[[-50 -49 -33  49 -44 -50 -47 -51 -50  56  54]
 [ 51  50  50 -51  43  49  51 -50  33 -51 -51]]
Find the last entry, reading row by row.
A: -51
The first entry on the main diagonal: -50
Find the entry in the bottom-left corner.
A: 51
Find the maximum.
A: 56
The entry directly below -47 -> 51
Find the second entry on the diagonal from the top-right corner.
A: -51
Find the entry just left of 56.
A: -50
Find the third entry from the end, reading row by row.
A: 33
Find the fourth entry in reading order.
A: 49
The last entry of the largest entry's row -> 54

Questions about the matrix below.
1) Read off the smallest entry.
2) Read off the entry in the bottom-left corner.
3) Read off the bottom entry of the column that holds the smallest entry.
4) Read off the entry in the top-left corner.
5) Read off the top entry of the column that holds the smallest entry.
6) Read off the largest entry in the first row.
7) Read off the 2nd entry from the end, reading row by row.
8) Read off the entry directly above the largest entry.
[[ 15  17  18  49   7   6  14  -8]
 [  0 -28   5 -36 -12   4  23  21]
 [ -3  17  51  -7  -2   7  16   1]
 [  3  15  48  -4  -1   8  21   2]
 [-13   7 -15 -16 -21   8 -43 -25]
 [ -5 -17  -9 -52 -20   5  11  10]
 [  2  18  41  -7 -10  16  20   0]
 [-13  -7  37  -7  26 -21  14  21]
 [  6  -9  23   9  35 -12  23  21]
 [  4   1 -62  -9 -31  10  -3 -10]
 [  3 -33 -37 -22 -15   5  14  11]
 [ -5  -4  23 -38 -10   5  24  17]
 [ -9  46  38  -5  -3   8  -4 -17]
 [ 27   7  15  50   5   7  21  -1]
 [ 28  -1   7  46  14   4  23   7]]
1) -62
2) 28
3) 7
4) 15
5) 18
6) 49
7) 23
8) 5

grid =
[[-19  45 -17 -33  50  53   1  32 -14 -24 -24]
 [ 32  -8  36  36 -13 -21  28   6  33  40  29]
 [ -9  11 -28  42 -38 -26  -9 -24   1  -6  32]
 [ 10  25  19 -13  38  32  23  35  12  10  -9]
 [-17  50 -19 -19  36  39   9  31  -6 -18 -15]
 [ 65 -50  61  66   0   7  -4 -25  30  53  67]]
Indices start at 0.
Which number is the entry at row 0, column 0?
A: -19
The entry directly above 35 -> -24
The entry at row 1, column 0 -> 32
The entry in row 1 and column 2 -> 36
The entry just left of the smallest entry -> 65
The bottom-right entry is 67
The entry in row 2 and column 0 -> -9
The entry in the top-right corner: -24
The entry directly above -8: 45
The entry just left of 67 is 53
The smallest entry: -50
The entry directly below 25 -> 50
The entry directly above 33 -> -14
Which number is the entry just right of the smallest entry?
A: 61
The entry in row 0 and column 2 is -17
Which number is the entry directly below 11?
A: 25
The entry directly above the largest entry: -15
The entry just left of -26 is -38
Which number is the entry directly above 61?
A: -19
The entry at row 2, column 1 is 11

x = [-0.32, 0.40, -1.07, -0.65, -0.06, -0.33, -2.15, 0.24, -0.37, 0.99, 1.90]
The entry just left of 0.99: -0.37
The entry just right of 0.40: -1.07
What is the entry just right of 0.99?
Answer: 1.90
What is the minimum?
Answer: -2.15
What is the centre entry?
Answer: -0.33
What is the entry just left of 1.90?
Answer: 0.99

[[ 16  34  13 -24  46]
 [ 12  -9  43   2 -31]
 [ 30 -10   1 -25  -3]
 [ 66   1 -24 -17 -24]
 [ -7  -1  -7   7  -5]
 [ -3  -2  -3   8  -5]
 [ -3  -4  -3   6  16]
 [ 12  26  18 -22 -18]
 [ 32  11  31  18 -28]]
Counting starts at 0.
The entry at row 2, column 0 -> 30
The entry just left of 11: 32
The entry just right of the centre entry is 7
The entry in the bottom-right corner is -28
The top entry of the column that holds the largest entry is 16
Read off the entry directly above the centre entry.
A: -24
The entry at row 1, column 0 is 12
The entry in row 2 and column 2 is 1
The entry in row 0 and column 1: 34
Read off the entry at row 0, column 2.
A: 13
The entry just left of 46: -24
The entry just right of the largest entry -> 1
Read off the entry in the top-right corner.
A: 46
Read off the minimum.
A: -31
The entry directly below the centre entry is -3
Read off the centre entry.
A: -7
Read off the entry at row 1, column 1.
A: -9
Read off the entry just right of 6.
A: 16
The entry directly below the largest entry: -7

X = ((4.336, 16.127, 2.949, -13.020, 19.936, -11.542, 9.875, 9.340, 0.560, 17.373), (-13.103, -0.179, 7.572, -11.178, -24.926, -0.775, -2.109, -11.205, -5.479, 1.545), (-0.645, 9.023, 10.764, -16.561, -3.208, -16.957, 9.030, -10.649, 2.006, 17.410))
The entry just right of 9.340 is 0.560
The minimum: -24.926
The entry just right of -0.179 is 7.572
The entry just left of 2.949 -> 16.127
The entry just right of 9.023 is 10.764
Report the entry just left of the smallest entry.
-11.178
Report the entry just right of 2.006.
17.410
Report the entry just right of the smallest entry.
-0.775
The entry just right of -0.645: 9.023
Report the entry just left of -0.179.
-13.103
